Here is a tiny trained network, its code and every weight. The questions are about switching its units off for an input and a class, where a switched-off unit gives its printed mean instead of its output.

import numpy as np


def w(rows, s, z=0):
    codes = np.array(rows[::2]) - 128.0
    scale = np.full(codes.shape[1], s)
    scale[-1] = z or s
    return codes * scale


def f(y):
    return np.maximum(y, 0)


def log_softmax(a):
    a = a - a.max(-1, keepdims=True)
    return a - np.log(np.exp(a).sum(-1, keepdims=True))


def net(x, mask):
    res = np.array(x, float).reshape(1, 5) / 4 @ E
    y = f(res @ A[0][:, :-1].T + A[0][:, -1])
    res = res + np.where(mask, y, B[0][:, -1]) @ B[0][:, :-1]
    return log_softmax(res[-1] @ U[:, :-1].T + U[:, -1])


A, B = {}, {}
E = w([
[110,94,155,92,74,143,180,136,150,185,201,78],'x0',
[137,58,34,66,141,106,37,137,202,73,164,107],'x1',
[94,150,217,25,74,140,155,116,156,87,177,130],'x2',
[117,193,181,154,104,136,82,184,167,185,129,239],'x3',
[108,125,141,108,2,145,144,91,128,29,63,95],'x4',
],0.0047)
A[0] = w([
[129,126,114,136,184,128,131,132,123,121,124,126,204],'N1',
[130,144,128,155,160,128,96,139,132,147,115,170,131],'N2',
[126,83,60,94,106,128,136,123,140,101,162,70,108],'N3',
[119,138,143,150,109,131,137,128,124,133,107,138,124],'N4',
[130,124,109,133,140,130,103,134,134,129,126,137,140],'N5',
[124,135,141,138,116,131,130,127,124,126,117,136,163],'N6',
[130,134,168,130,204,129,188,125,100,145,135,110,149],'N7',
[128,113,51,136,172,129,75,129,134,139,138,132,220],'N8',
[134,122,79,139,155,125,68,136,143,130,123,153,146],'N9',
[128,129,119,135,140,132,124,123,123,134,122,127,183],'N10',
[125,134,151,153,99,124,149,132,125,186,130,132,239],'N11',
[130,117,87,131,222,129,129,127,122,121,131,113,224],'N12',
[124,143,153,145,113,127,139,127,122,145,113,139,143],'N13',
[125,147,146,174,109,125,137,123,114,124,80,145,137],'N14',
[125,108,85,126,131,126,108,128,141,131,137,119,111],'N15',
[129,130,162,71,48,131,127,124,137,7,124,121,229],'N16',
[129,134,132,146,153,128,120,135,130,138,116,144,199],'N17',
[130,137,129,151,137,129,129,124,115,122,104,133,171],'N18',
[127,126,125,129,123,127,131,127,128,119,125,125,115],'N19',
[132,122,139,116,112,127,137,129,132,160,150,125,97],'N20',
[127,130,131,136,125,127,130,125,125,128,121,133,125],'N21',
[126,148,194,79,125,128,107,134,146,144,162,171,115],'N22',
[129,139,126,150,146,125,102,137,132,142,116,160,146],'N23',
[129,116,154,97,91,127,142,131,138,207,186,116,97],'N24',
[128,131,144,143,106,131,138,128,123,162,127,130,228],'N25',
[128,132,151,150,95,130,147,129,124,179,128,132,252],'N26',
[126,131,152,98,123,135,114,125,136,125,143,143,106],'N27',
[126,124,144,95,87,127,124,124,134,65,127,124,199],'N28',
[128,121,97,131,111,125,134,120,123,82,111,106,132],'N29',
[130,128,141,106,103,130,127,125,129,94,127,124,168],'N30',
[128,115,94,143,100,125,146,122,122,76,98,94,118],'N31',
],0.014,0.0016)
B[0] = w([
[132,128,132,115,121,116,88,107,117,157,150,136,167],'N1',
[112,122,93,165,122,127,142,118,128,162,113,169,179],'N2',
[175,137,130,83,132,133,107,151,127,40,126,76,213],'N3',
[158,126,143,149,122,135,132,142,122,112,117,136,153],'N4',
[125,127,97,129,129,127,127,142,135,137,129,142,154],'N5',
[143,118,136,145,121,130,132,139,128,112,129,133,146],'N6',
[125,127,197,116,120,128,115,66,106,177,136,88,178],'N7',
[164,132,53,98,138,112,99,160,151,141,144,159,208],'N8',
[119,128,54,137,136,125,129,159,149,149,133,168,190],'N9',
[132,141,134,121,125,129,116,127,125,137,134,142,145],'N10',
[143,130,148,133,136,160,176,146,121,154,98,103,178],'N11',
[147,128,123,88,118,107,59,85,119,178,168,127,197],'N12',
[163,116,146,143,123,134,142,155,134,115,120,122,159],'N13',
[185,128,156,169,106,132,133,131,114,102,120,157,172],'N14',
[159,131,105,108,128,129,129,156,139,110,131,129,164],'N15',
[12,131,122,159,112,114,114,87,124,2,130,139,255],'N16',
[121,121,121,141,118,129,128,118,123,157,126,150,161],'N17',
[146,132,139,145,110,123,128,125,125,126,136,156,153],'N18',
[131,129,121,129,133,128,135,120,123,126,130,123,135],'N19',
[100,126,130,117,147,131,137,139,137,145,125,114,147],'N20',
[137,125,132,134,123,127,131,130,125,123,128,131,135],'N21',
[125,127,201,101,116,111,143,174,154,144,157,157,183],'N22',
[117,127,100,158,124,126,145,125,127,147,120,162,167],'N23',
[65,130,126,88,166,133,163,151,155,178,120,90,179],'N24',
[141,126,143,137,136,144,156,147,126,137,112,114,161],'N25',
[143,127,152,145,143,154,166,157,126,142,100,106,175],'N26',
[119,131,159,111,131,118,123,139,133,126,141,150,153],'N27',
[75,128,128,136,115,118,127,104,121,56,135,136,198],'N28',
[139,114,80,132,141,149,136,114,114,135,117,86,172],'N29',
[91,128,131,136,120,124,115,119,128,95,127,137,169],'N30',
[148,129,72,153,145,148,122,103,107,144,100,92,181],'N31',
],0.03,0.0099)
U = w([
[165,126,46,144,146,85,102,154,163,224,146,235,123],'0',
[232,133,85,40,166,97,68,181,159,102,174,78,164],'1',
[78,118,71,174,109,146,118,22,73,58,64,76,2],'2',
[100,123,185,94,211,190,223,188,163,209,86,56,86],'3',
[56,160,207,113,75,59,135,139,179,74,182,179,91],'4',
[254,129,196,199,73,184,184,166,78,148,55,147,212],'5',
[163,129,187,89,125,88,75,7,65,208,190,95,236],'6',
],0.0047,0.00063)

Each question gives the input, the list of numbers given to net, and the class t.
The units are the neurons (one row each of A and B). Each row of codes is followed by its name. A weight is (code - 128) times the scale printed after its matrix; where a second scale follows, it is the last column's (A, B and U).
mask holds one flag per neuron, in row order. A switched-off neuron (its flag False) gives its mean, the last column of its row in B, instead of its output. The means were averaged over made-up inputs and are rounded, as every weight is.
A unit's drop is (log p(t) with every unit on - log p(t) with that unit switched off) / (log p(t) with every unit on - log p(t) with every unit switched off).
The circuit of an input: a set's keep is (log p(t) with only the set's units on - log p(t) with every unit switched off) / (log p(t) with every unit on - log p(t) with every unit switched off). Starting from the 12 units with the biggest drops (on a tie, the unit counted first), units are removed one at a time, each time the one whose removal leaves the highest keep (on an exact tie, the one counted first), for as long as the keep stays at least 0.8.
units of the circuit, in order: the units of the circuit, biggest drop first
most important unit: the unit with the biggest drop
k most important neurons: the k neurons with the biggest drops, biggest first
drop when u is switched off: that unit's drop, to one decimal
input [8,-4,-3,7,1], class 3: most important unit	N24
input [6,-2,-3,-8,-2], class 6: units of the circuit, in order	N7, N16
input [2,0,8,-8,-5], class 4: 2 most important neurons	N31, N29
input [4,4,-6,6,5], class 0: 2 most important neurons	N16, N3
input [0,-1,-5,-6,-7], class 6: 3 most important neurons	N7, N12, N1
input [-5,-2,-4,-8,-7], class 6: 2 most important neurons	N7, N12
input [-3,0,5,-1,-6], class 6: 2 most important neurons	N16, N7
input [-4,6,-6,-3,0], class 1: 2 most important neurons	N3, N15
input [-5,6,-3,-6,-6], class 1: 3 most important neurons	N3, N15, N12
input [-3,-7,-2,0,-7], class 6: 2 most important neurons	N7, N12
input [-1,7,-2,-7,2], class 1: 2 most important neurons	N3, N8
input [8,6,1,0,-1], class 1: 2 most important neurons	N3, N16
input [0,-2,7,-5,-7], class 6: drop when N7 is switched off	0.3
input [-3,5,-6,-4,-5], class 0: units of the circuit, in order	N9
input [-2,-4,0,1,-6], class 6: drop when N8 is switched off	0.1
input [2,3,4,-2,-6], class 1: drop when N16 is switched off	0.4
input [4,-8,-4,7,-7], class 3: drop when N24 is switched off	0.8
